Here is a tiny trained network, its code and every weight. The questions are about switching its units off for an input and a class, where a switched-off unit gives its printed mean instead of its output.

import numpy as np


def w(rows, s, z=0):
    codes = np.array(rows[::2]) - 128.0
    scale = np.full(codes.shape[1], s)
    scale[-1] = z or s
    return codes * scale


def f(y):
    return np.maximum(y, 0)


def log_softmax(a):
    a = a - a.max(-1, keepdims=True)
    return a - np.log(np.exp(a).sum(-1, keepdims=True))


def net(x, mask):
    res = np.array(x, float).reshape(1, 4) / 4 @ E
    y = f(res @ A[0][:, :-1].T + A[0][:, -1])
    res = res + np.where(mask, y, B[0][:, -1]) @ B[0][:, :-1]
    return log_softmax(res[-1] @ U[:, :-1].T + U[:, -1])


A, B = {}, {}
E = w([
[129,126,146,125,128,158,42,75,242,183],'x0',
[136,127,92,115,124,194,13,138,50,90],'x1',
[131,111,175,159,120,163,118,254,140,170],'x2',
[113,99,251,144,128,45,74,109,83,98],'x3',
],0.0062)
A[0] = w([
[134,134,100,127,130,140,133,138,138,136,88],'N0',
[126,129,152,133,129,142,47,81,226,151,78],'N1',
[130,132,82,118,129,103,135,7,104,103,92],'N2',
[131,118,192,126,133,81,90,113,104,121,98],'N3',
[127,131,127,125,122,131,124,129,127,128,254],'N4',
[134,126,45,133,135,171,157,140,156,137,59],'N5',
[126,133,229,127,133,89,87,105,95,118,92],'N6',
[132,137,122,125,126,152,83,102,187,149,98],'N7',
[133,119,100,117,128,158,60,126,75,115,70],'N8',
[124,129,109,112,131,108,131,61,111,115,74],'N9',
[132,134,92,128,122,166,55,129,91,110,78],'N10',
[128,133,29,123,122,184,152,142,158,137,91],'N11',
[132,122,158,124,134,79,220,118,198,136,75],'N12',
[127,121,159,149,113,102,110,114,126,109,85],'N13',
[121,110,172,137,125,110,103,111,107,127,74],'N14',
[140,119,161,134,132,154,113,209,140,146,79],'N15',
[119,134,161,128,130,137,138,206,151,142,86],'N16',
[128,135,102,131,127,109,210,161,3,101,69],'N17',
[121,131,94,131,129,151,64,131,84,116,127],'N18',
[130,132,137,134,124,111,168,124,149,132,114],'N19',
[131,129,106,127,128,120,134,65,115,114,74],'N20',
[127,122,156,128,126,153,98,202,130,137,86],'N21',
[118,133,155,138,121,115,186,118,170,140,73],'N22',
],0.018,0.01)
B[0] = w([
[114,160,116,108,123,138,129,134,133,118,142],'N0',
[125,59,160,65,114,112,66,161,120,71,232],'N1',
[131,151,135,208,115,140,90,220,132,166,228],'N2',
[127,148,76,84,125,150,174,139,128,129,198],'N3',
[154,65,168,214,219,122,252,153,133,114,242],'N4',
[121,181,69,74,101,143,153,145,125,123,183],'N5',
[133,172,67,75,132,144,184,147,129,123,217],'N6',
[132,84,143,88,122,116,111,134,121,78,192],'N7',
[123,151,153,117,119,123,94,45,124,174,189],'N8',
[111,151,122,161,92,134,89,163,126,142,171],'N9',
[122,150,157,113,129,116,104,43,125,170,192],'N10',
[130,173,70,74,136,137,186,157,124,122,210],'N11',
[124,155,156,111,137,126,94,31,128,187,227],'N12',
[121,155,96,104,116,133,134,125,130,114,155],'N13',
[129,179,94,102,119,129,136,134,122,119,160],'N14',
[127,152,116,184,95,128,82,179,121,153,173],'N15',
[123,157,129,168,106,132,75,178,123,156,173],'N16',
[128,50,158,46,113,115,59,153,134,59,250],'N17',
[136,142,154,133,154,118,137,68,144,172,203],'N18',
[143,133,147,126,143,128,123,98,127,152,169],'N19',
[120,148,117,162,93,127,100,154,130,146,164],'N20',
[119,149,131,172,100,131,86,172,134,162,168],'N21',
[126,159,137,111,120,125,96,67,117,162,178],'N22',
],0.031,0.011)
U = w([
[121,174,38,71,126,163,210,152,139,105,139],'0',
[125,29,163,73,114,104,78,154,139,51,103],'1',
[121,152,171,132,150,118,114,27,144,194,123],'2',
[103,146,122,234,74,147,86,218,145,158,102],'3',
[142,50,148,206,213,128,254,132,160,87,255],'4',
[82,112,97,174,88,139,136,93,132,80,51],'5',
],0.0073,0.0036)

Each question gives the input, the list of numbers given to net, and the class t.
The units are the neurons (one row each of A and B). Each row of codes is followed by its name. A weight is (code - 128) times the scale printed after its matrix; where a second scale follows, it is the last column's (A, B and U).
mask holds one flag per neuron, in row order. A switched-off neuron (its flag False) gives its mean, the last column of its row in B, instead of its output. The means were averaged over made-up inputs and are rounded, as every weight is.
A unit's drop is (log p(t) with every unit on - log p(t) with that unit switched off) / (log p(t) with every unit on - log p(t) with every unit switched off).
The circuit of an input: a set's keep is (log p(t) with only the set's units on - log p(t) with every unit switched off) / (log p(t) with every unit on - log p(t) with every unit switched off). Starting from the 12 units with the biggest drops (on a tie, the unit counted first), units are removed one at a time, each time the one whose removal leaves the highest keep (on an exact tie, the one counted first), for as long as the keep stays at least 0.8.
units of the circuit, in order: the units of the circuit, biggest drop first
k most important neurons: the k neurons with the biggest drops, biggest first
drop of u: that unit's drop, to one decimal
input [1,-5,4,1], class 2: units of the circuit, in order => N12
input [8,-5,6,-7], class 1: 2 most important neurons => N1, N7
input [3,-8,8,-6], class 2: 3 most important neurons => N12, N2, N22
input [5,5,7,6], class 3: 4 most important neurons => N21, N15, N11, N16
input [-4,-6,5,1], class 2: 2 most important neurons => N12, N2
input [7,-5,-3,-6], class 1: 2 most important neurons => N1, N7
input [4,-8,8,1], class 2: 4 most important neurons => N12, N2, N22, N19
input [-7,-3,-7,7], class 0: 4 most important neurons => N6, N3, N1, N14
input [7,-4,-4,-5], class 1: 2 most important neurons => N1, N7
input [-3,0,2,4], class 0: 3 most important neurons => N1, N6, N3
input [6,6,-7,-6], class 3: 2 most important neurons => N2, N17
input [5,-3,-3,-4], class 1: 4 most important neurons => N1, N6, N7, N3
input [-1,4,0,-3], class 2: 4 most important neurons => N10, N6, N8, N18
input [7,-3,0,7], class 0: 3 most important neurons => N6, N17, N3
input [-5,-6,0,6], class 0: units of the circuit, in order => N6
input [-4,3,-6,0], class 3: 2 most important neurons => N2, N1
input [0,2,2,3], class 4: 2 most important neurons => N11, N5
input [1,0,-4,2], class 3: drop of N2 => 0.4
input [-4,2,-8,2], class 3: drop of N2 => 0.2
input [6,4,-8,5], class 3: units of the circuit, in order => N2
input [-7,-2,4,-4], class 1: drop of N17 => 4.2
input [-2,1,6,7], class 0: drop of N14 => 0.0
